Below is a small trained network, with its code and all its weights. Each question gives an input and a class and asks what happens when units are switched off, that is, made to give their printed mean instead of their output.

import numpy as np


def w(rows, s, z=0):
    codes = np.array(rows[::2]) - 128.0
    scale = np.full(codes.shape[1], s)
    scale[-1] = z or s
    return codes * scale


def norm(h):
    return h / np.sqrt((h * h).mean(-1, keepdims=True) + 1e-5)


def f(y):
    return np.maximum(y, 0)


def log_softmax(a):
    a = a - a.max(-1, keepdims=True)
    return a - np.log(np.exp(a).sum(-1, keepdims=True))


def net(x, mask):
    res = np.array(x, float).reshape(1, 5) / 4 @ E
    u = 0
    for l in range(4):
        y = f(norm(res) @ A[l][:, :-1].T + A[l][:, -1])
        res = res + np.where(mask[u : u + 14], y, B[l][:, -1]) @ B[l][:, :-1]
        u += 14
    return log_softmax(norm(res)[-1] @ U[:, :-1].T + U[:, -1])


A, B = {}, {}
E = w([
[109,114,38,142,176,86,138,53,32,115,82],'x0',
[148,179,98,175,78,218,1,91,85,101,144],'x1',
[145,53,56,147,42,129,148,91,182,122,127],'x2',
[175,111,115,152,153,75,50,186,156,170,28],'x3',
[121,125,42,164,212,162,138,182,168,109,189],'x4',
],0.002)
A[0] = w([
[130,131,52,174,232,172,129,178,181,119,162,3],'0.n0',
[186,14,133,126,123,82,221,121,184,195,129,129],'0.n1',
[148,191,152,149,173,80,107,207,61,147,95,98],'0.n2',
[67,60,82,47,198,72,143,99,92,151,109,109],'0.n3',
[81,137,176,85,57,133,179,76,82,106,130,94],'0.n4',
[165,169,188,76,13,78,109,92,80,172,42,25],'0.n5',
[250,67,26,138,50,136,148,129,168,75,104,84],'0.n6',
[55,105,108,152,192,211,177,94,157,86,181,110],'0.n7',
[129,182,165,108,178,232,40,119,63,138,119,130],'0.n8',
[145,159,172,86,93,132,171,192,233,196,173,54],'0.n9',
[86,164,169,24,230,58,163,158,116,221,154,125],'0.n10',
[109,122,121,133,118,110,151,116,94,125,204,47],'0.n11',
[125,42,77,142,184,92,56,150,75,132,39,122],'0.n12',
[155,139,45,144,45,149,39,102,104,99,159,122],'0.n13',
],0.0023,0.0025)
B[0] = w([
[65,99,82,110,84,160,125,244,28,180,147,178],'0.n0',
[145,228,93,146,81,204,164,117,165,121,75,252],'0.n1',
[76,125,146,171,112,129,148,83,171,188,173,197],'0.n2',
[192,147,165,186,83,99,159,163,97,95,179,227],'0.n3',
[166,111,113,109,158,157,119,140,116,254,135,196],'0.n4',
[53,81,102,115,69,174,164,227,32,198,137,194],'0.n5',
[34,157,175,204,148,118,141,120,142,193,158,205],'0.n6',
[174,113,122,84,150,139,88,121,117,244,113,207],'0.n7',
[137,192,125,180,128,174,220,135,156,108,78,232],'0.n8',
[209,108,146,211,121,96,132,130,31,72,168,201],'0.n9',
[123,200,98,169,97,211,146,108,158,99,67,243],'0.n10',
[170,140,120,106,155,155,88,120,143,182,134,139],'0.n11',
[192,119,155,77,156,158,135,66,129,184,207,238],'0.n12',
[175,200,110,157,87,173,220,140,151,123,90,230],'0.n13',
],0.0027,0.0021)
A[1] = w([
[94,119,189,47,66,106,124,89,98,115,99,93],'1.n0',
[114,153,179,118,158,129,117,146,103,92,102,102],'1.n1',
[83,115,86,96,141,138,139,109,79,144,132,138],'1.n2',
[156,84,192,113,113,129,88,159,171,69,164,93],'1.n3',
[134,97,85,139,172,64,114,48,65,77,109,90],'1.n4',
[87,105,136,56,159,64,177,126,172,87,103,101],'1.n5',
[108,36,109,36,181,35,83,87,97,34,195,2],'1.n6',
[94,31,120,1,185,40,90,66,182,77,160,29],'1.n7',
[62,190,174,96,208,107,91,120,100,95,130,91],'1.n8',
[162,88,99,140,163,78,41,155,154,141,73,100],'1.n9',
[114,125,140,71,143,143,140,48,115,89,188,91],'1.n10',
[180,111,144,135,139,96,67,165,159,161,67,130],'1.n11',
[106,123,136,76,122,152,142,93,114,77,191,113],'1.n12',
[111,48,92,115,68,113,113,72,186,113,145,112],'1.n13',
],0.0042,0.0066)
B[1] = w([
[105,48,113,107,104,131,57,204,27,147,61,190],'1.n0',
[81,100,132,170,117,146,171,111,134,141,136,156],'1.n1',
[175,127,178,144,112,93,103,170,140,138,142,251],'1.n2',
[254,202,184,211,81,11,176,155,7,128,239,155],'1.n3',
[251,169,177,205,50,49,166,188,97,108,235,195],'1.n4',
[176,171,140,121,114,185,109,128,160,53,70,152],'1.n5',
[26,50,91,44,77,132,103,115,49,178,87,128],'1.n6',
[217,155,18,20,143,33,179,118,132,219,143,128],'1.n7',
[59,95,189,224,142,160,160,125,216,160,138,162],'1.n8',
[109,110,149,53,124,177,149,47,161,171,196,170],'1.n9',
[184,110,165,63,182,155,95,70,212,217,152,161],'1.n10',
[132,111,146,72,152,171,139,36,107,152,195,245],'1.n11',
[144,111,131,84,166,83,65,97,168,194,106,181],'1.n12',
[63,94,188,212,188,62,88,95,130,162,91,184],'1.n13',
],0.0039,0.0017)
A[2] = w([
[95,134,116,165,107,183,23,102,139,107,118,89],'2.n0',
[186,179,123,165,84,148,161,140,63,165,126,188],'2.n1',
[122,95,121,116,166,55,195,140,133,103,99,103],'2.n2',
[113,105,126,3,167,139,90,62,150,187,160,92],'2.n3',
[83,87,60,107,183,116,87,180,146,95,194,33],'2.n4',
[134,117,202,94,94,164,86,215,178,159,167,164],'2.n5',
[143,173,93,154,106,167,113,126,137,51,100,93],'2.n6',
[159,61,124,132,77,85,122,108,141,161,151,151],'2.n7',
[94,110,175,80,178,96,204,154,146,134,113,185],'2.n8',
[148,86,125,69,135,98,215,171,169,99,101,132],'2.n9',
[139,101,73,55,167,120,112,159,132,118,168,78],'2.n10',
[95,102,46,120,175,130,108,192,131,83,178,5],'2.n11',
[91,54,77,159,100,82,121,89,184,101,116,58],'2.n12',
[177,148,137,187,164,139,170,121,175,139,174,143],'2.n13',
],0.0038,0.0019)
B[2] = w([
[159,132,153,87,160,130,150,98,141,81,74,156],'2.n0',
[131,111,115,91,142,85,160,185,191,114,144,253],'2.n1',
[160,142,131,148,89,201,81,127,127,83,133,152],'2.n2',
[147,77,115,38,191,151,146,96,205,164,202,152],'2.n3',
[82,26,74,112,47,250,56,242,3,177,94,137],'2.n4',
[130,113,69,149,170,65,163,96,71,111,142,196],'2.n5',
[143,131,156,101,100,123,162,127,134,109,78,147],'2.n6',
[104,150,146,131,186,166,107,149,107,126,159,176],'2.n7',
[154,156,94,163,95,186,60,87,136,105,112,174],'2.n8',
[177,176,121,115,120,183,35,105,113,89,113,163],'2.n9',
[135,125,180,109,117,146,149,118,115,141,105,135],'2.n10',
[74,21,117,83,61,171,62,232,24,165,76,139],'2.n11',
[102,155,187,185,169,169,138,131,143,142,112,139],'2.n12',
[99,99,118,91,110,96,119,141,79,157,111,227],'2.n13',
],0.0041,0.0053)
A[3] = w([
[125,153,212,89,98,136,135,128,126,146,141,157],'3.n0',
[93,71,114,98,103,168,112,200,55,128,99,92],'3.n1',
[68,81,133,193,122,119,109,119,185,114,123,3],'3.n2',
[117,121,110,54,168,123,134,86,166,177,153,94],'3.n3',
[86,78,101,210,71,115,112,96,194,146,110,25],'3.n4',
[164,143,134,155,127,30,125,152,91,82,202,49],'3.n5',
[170,158,161,174,113,75,119,135,81,142,178,69],'3.n6',
[163,203,97,135,121,167,100,69,151,8,65,33],'3.n7',
[106,159,76,174,170,167,137,165,136,94,158,93],'3.n8',
[52,60,135,71,99,123,71,161,46,125,80,31],'3.n9',
[88,111,154,74,69,80,133,118,81,132,62,30],'3.n10',
[40,107,92,85,167,96,166,212,187,100,130,186],'3.n11',
[121,156,116,207,69,89,116,210,48,78,101,125],'3.n12',
[1,126,178,250,162,136,118,104,164,132,96,17],'3.n13',
],0.0043,0.002)
B[3] = w([
[134,121,57,153,156,129,91,118,121,133,132,218],'3.n0',
[50,112,104,109,74,104,118,141,81,156,55,232],'3.n1',
[117,161,150,143,151,123,162,95,97,174,141,138],'3.n2',
[123,102,171,95,163,106,87,112,176,113,157,209],'3.n3',
[115,183,164,141,213,136,157,149,56,138,113,158],'3.n4',
[160,122,77,180,74,63,193,149,123,51,137,216],'3.n5',
[153,102,68,172,142,131,170,143,141,74,155,219],'3.n6',
[178,232,196,87,46,186,46,179,215,27,47,204],'3.n7',
[178,122,140,139,92,162,107,123,77,164,118,202],'3.n8',
[54,99,83,76,21,112,82,229,95,152,52,189],'3.n9',
[114,97,67,124,133,217,95,194,87,162,162,170],'3.n10',
[85,107,157,106,94,59,130,84,142,133,76,185],'3.n11',
[133,88,134,95,174,142,123,80,170,146,186,252],'3.n12',
[26,231,214,244,226,95,253,20,117,190,79,168],'3.n13',
],0.005,0.0029)
U = w([
[56,37,44,68,43,188,52,230,9,207,64,146],'0',
[222,249,179,99,57,236,53,137,213,19,40,149],'1',
[228,92,53,218,121,47,220,164,107,42,229,147],'2',
[139,58,171,20,232,154,59,29,204,201,225,143],'3',
[18,204,207,243,209,138,214,50,96,199,56,128],'4',
[30,85,156,63,69,15,167,136,208,73,56,118],'5',
[31,89,231,170,91,73,21,110,110,1,149,2],'6',
],0.0089,0.0086)

Each question gives the input, the list of numbers given to net, and the class t.
The units are the neurons (one row each of A and B). Each row of codes is followed by its name. A weight is (code - 128) times the scale printed after its matrix; where a second scale follows, it is the last column's (A, B and U).
mask holds one flag per neuron, layer by layer. A switched-off neuron (its flag False) gives its mean, the last column of its row in B, instead of its output. The means were averaged over made-up inputs and are rounded, as every weight is.
A unit's drop is (log p(t) with every unit on - log p(t) with that unit switched off) / (log p(t) with every unit on - log p(t) with every unit switched off).
The circuit of an input: a set's keep is (log p(t) with only the set's units on - log p(t) with every unit switched off) / (log p(t) with every unit on - log p(t) with every unit switched off). Starting from the 12 units with the biggest drops (on a tie, the unit counted first), units are removed one at a time, each time the one whose removal leaves the highest keep (on an exact tie, the one counted first), for as long as the keep stays at least 0.8.
units of the circuit, in order: the units of the circuit, biggest drop first
most important unit: the unit with the biggest drop
k most important neurons: the k neurons with the biggest drops, biggest first
k most important neurons of layer l: the k neurons of layer l with the biggest drops, biggest first
input [4,-6,8,1,-8], class 0: units of the circuit, in order : 3.n10
input [-4,-5,8,1,7], class 4: 2 most important neurons : 1.n13; 2.n12
input [-1,1,8,-8,-7], class 3: units of the circuit, in order : 1.n10; 2.n3; 1.n12
input [2,3,8,-2,-7], class 4: 2 most important neurons : 1.n13; 3.n13
input [-1,-3,6,-6,3], class 3: 3 most important neurons of layer 0 : 0.n7; 0.n10; 0.n8
input [-4,0,6,7,-6], class 3: units of the circuit, in order : 1.n11; 2.n3; 1.n9
input [-5,-6,6,2,-5], class 1: 2 most important neurons of layer 2 : 2.n9; 2.n13
input [-1,1,5,-5,-3], class 3: 2 most important neurons : 2.n3; 0.n4
input [-8,2,5,-7,-8], class 0: units of the circuit, in order : 1.n0; 0.n5
input [-1,-8,0,0,7], class 1: units of the circuit, in order : 2.n9; 2.n8
input [8,7,-8,-7,-4], class 2: units of the circuit, in order : 1.n4; 1.n2; 2.n1; 3.n6
input [3,-6,-4,2,-6], class 0: 3 most important neurons : 1.n0; 0.n5; 0.n8
input [-3,6,8,-4,-6], class 4: 2 most important neurons : 1.n13; 2.n13
input [-5,-8,-6,4,8], class 0: most important unit : 0.n0
input [8,7,-4,-8,0], class 2: 4 most important neurons : 1.n4; 0.n1; 0.n10; 1.n2
input [1,-6,7,3,4], class 4: 3 most important neurons : 1.n13; 0.n6; 2.n12
input [-4,5,1,2,-5], class 0: 4 most important neurons : 0.n5; 0.n10; 0.n1; 2.n8
input [-7,-8,-3,-7,0], class 1: units of the circuit, in order : 2.n8; 2.n9
input [-3,1,-2,-4,1], class 3: 3 most important neurons : 0.n13; 0.n3; 2.n3
input [7,3,0,-5,1], class 2: units of the circuit, in order : 1.n4
input [0,7,-6,2,-7], class 0: 2 most important neurons : 0.n5; 0.n1
input [6,1,-3,8,-6], class 3: 2 most important neurons of layer 1 : 1.n11; 1.n9
input [-6,4,-8,-7,4], class 4: 3 most important neurons : 0.n8; 0.n12; 1.n8
input [-4,-7,5,5,6], class 1: 2 most important neurons : 2.n9; 0.n1
input [-5,6,2,2,-6], class 0: 4 most important neurons : 0.n5; 0.n10; 0.n1; 2.n8
input [6,2,0,7,5], class 3: 2 most important neurons : 1.n9; 0.n9
input [-5,-3,-2,-4,1], class 2: units of the circuit, in order : 0.n9
input [5,-6,-7,7,4], class 3: 3 most important neurons of layer 1 : 1.n11; 1.n9; 1.n13
